j145: [-57  -5  28  59  12 -92 -22  37 -17  42   2  16   7  -2 -39  22 -83 -16
  55  45  21]
j888: [  8  21 -10  -7   6  12  13 -15   5   4 -24  -4  15  -8  -8  -2  -3  -6
  13 -20   2]
j949: [ 15  43   1   2 -29  -9   5 -25  15 -36 -25   0  38  -3 -20  11  24  -4
  -5  15  10]
j298: [  3  22  -1   4 -28 -36   8 -19 -23 -26   2   1  45   7 -36  -2  14 -16
  10   8 -33]
len: [ 15  43   1   2 -29  -9   5 -25  15 -36 -25   0  38  -3 -20  11  24  -4
  -5]
19
len: [ 15  43   1   2 -29  -9   5 -25  15 -36 -25   0  38  -3 -20  11  24  -4]
18
len: [  3  22  -1   4 -28 -36   8 -19 -23 -26   2   1  45]
13

j709: [-18 -24 -24  28  64  16   4 -35 -43  14  -8 -10  16 -23   8  13  25  15
 -10 -27   7 -28 -11   2  36 -19  15  20  16  55   7 -13 -22   7]
j926: [  7   3  18   0  29  -9 -11  -5  -3  -9 -18  -2  -5   8   4 -17 -19   3
   2  17 -12  -7 -12  11  -6 -20 -21   7   1  27 -12   6 -11  -7]
j326: [ 20 -23 -21  11  16  21  -7  20  -3  55  -2  32 -44 -13 -31  10 -32 -12
 -29  29  42  -6   5  -9  -2  -4   9 -13   2   4  13 -24 -21   4]
j740: [ 15 -22 -17  24   9  -4  -8 -36 -21  20 -15 -14 -17 -29  25  27  22   3
  20 -17   6  -6  13  -2  56 -26   7 -22 -12  17 -16 -21  -3   6]
j554: [  2 -13   0  21  38   5  24 -20   7  -3 -14  20  37  27 -37   4  13   7
 -17  18  -8 -15 -29 -21  30   4  23  -5  18  17  30  21  35  -3]
j668: [  5   0   3  -2   3  -7   8  -1   1   9  -1   6  26  13 -14  17   0   6
  -4  -7  -2  13 -10  -6   6  -1   4  -7   2   9  -8  -2   7   1]
j896: [ 20 -35 -14  73  -2  22   0  28  16  10 -30 -18 -24  43 -22 -25  21  15
  11  38   5 -36 -42  14   1   2 -11  62  17  36 -18  42  21 -14]
j2: [-33   2   3   4  48  11 -25 -14 -21 -24  -9 -12   7  15 -12  20  22   5
 -11 -19 -14 -16 -19 -13  49  -1   3  32   2  24  32 -32  -1   8]
j417: [  7  -1  16 -15  23   2  29   4  10  17 -10  -4  11  -3  10   4   3  -3
 -31 -17  44 -13 -13 -21 -21  21   5  11   0  23  -1  37   2  -4]
j395: [ 33 -35  -3  51   6  23  21  38  20  -9  -1  -3 -28  -9  -1  -3  10  26
 -17  24  35 -15 -23 -11  34  -2 -38   8  -5   9  -5  -4   2 -29]
j963: [ 33 -35  -3  51   6  23  21  38  20  -9  -1  -3 -28  -9  -1  -3  10  26
 -17  24  35 -15 -23 -11  34  -2 -38   8  -5   9  -5  -4  15 -26]
len: [-33   2   3   4  48  11 -25 -14 -21 -24  -9 -12   7  15 -12  20  22   5
 -11 -19]
20
len: [ 20 -35 -14  73  -2  22   0  28  16  10 -30 -18 -24  43 -22 -25  21  15
  11  38   5 -36 -42  14   1   2 -11  62  17  36 -18  42  21 -14]
34
len: [ 33 -35  -3  51   6  23  21  38  20]
9
len: [-18 -24 -24  28  64  16   4 -35 -43  14  -8 -10  16 -23   8  13]
16
len: [-33   2   3   4  48  11 -25 -14 -21 -24  -9 -12   7  15 -12  20  22   5
 -11 -19 -14 -16 -19 -13  49  -1   3  32   2  24  32 -32  -1   8]
34
len: [  2 -13   0  21  38   5  24 -20   7  -3 -14  20  37  27 -37   4  13   7
 -17  18  -8 -15 -29 -21  30   4  23  -5  18  17  30  21  35  -3]
34
len: [  7  -1  16 -15  23   2  29   4  10  17 -10  -4  11  -3  10   4   3  -3]
18

j760: [-73 -51   7  21 -15 -15]
j191: [  1 -65  40  25  -6 -27]
j471: [ -8   3 -12  52 -17  24]
len: [ -8   3 -12  52 -17]
5
len: [-8  3]
2

j237: [ 21 -29 -30 -53   0 -14]
j123: [ 48  35 -37  -3  22 -37]
j893: [-21  29  29  47 -42  44]
j721: [ -1  50 -17  39  -8 -19]
j409: [-36  35   4 -21  29 -24]
j320: [-24 -43 -62 -14   5  16]
j27: [-65  -8 -22  -5 -30 -22]
j812: [  9 -18   0 -32 -15 -35]
j708: [ 20 -44  51  10  46 -35]
j251: [-29 -35  27  18 -41 -50]
j273: [-12  15  38 -48  46  50]
j750: [ 53 -61 -31   2  12  -3]
len: [ 21 -29 -30]
3
len: [-24 -43 -62 -14]
4
len: [-65  -8 -22]
3
len: [-36  35   4]
3
len: [-21  29  29  47]
4

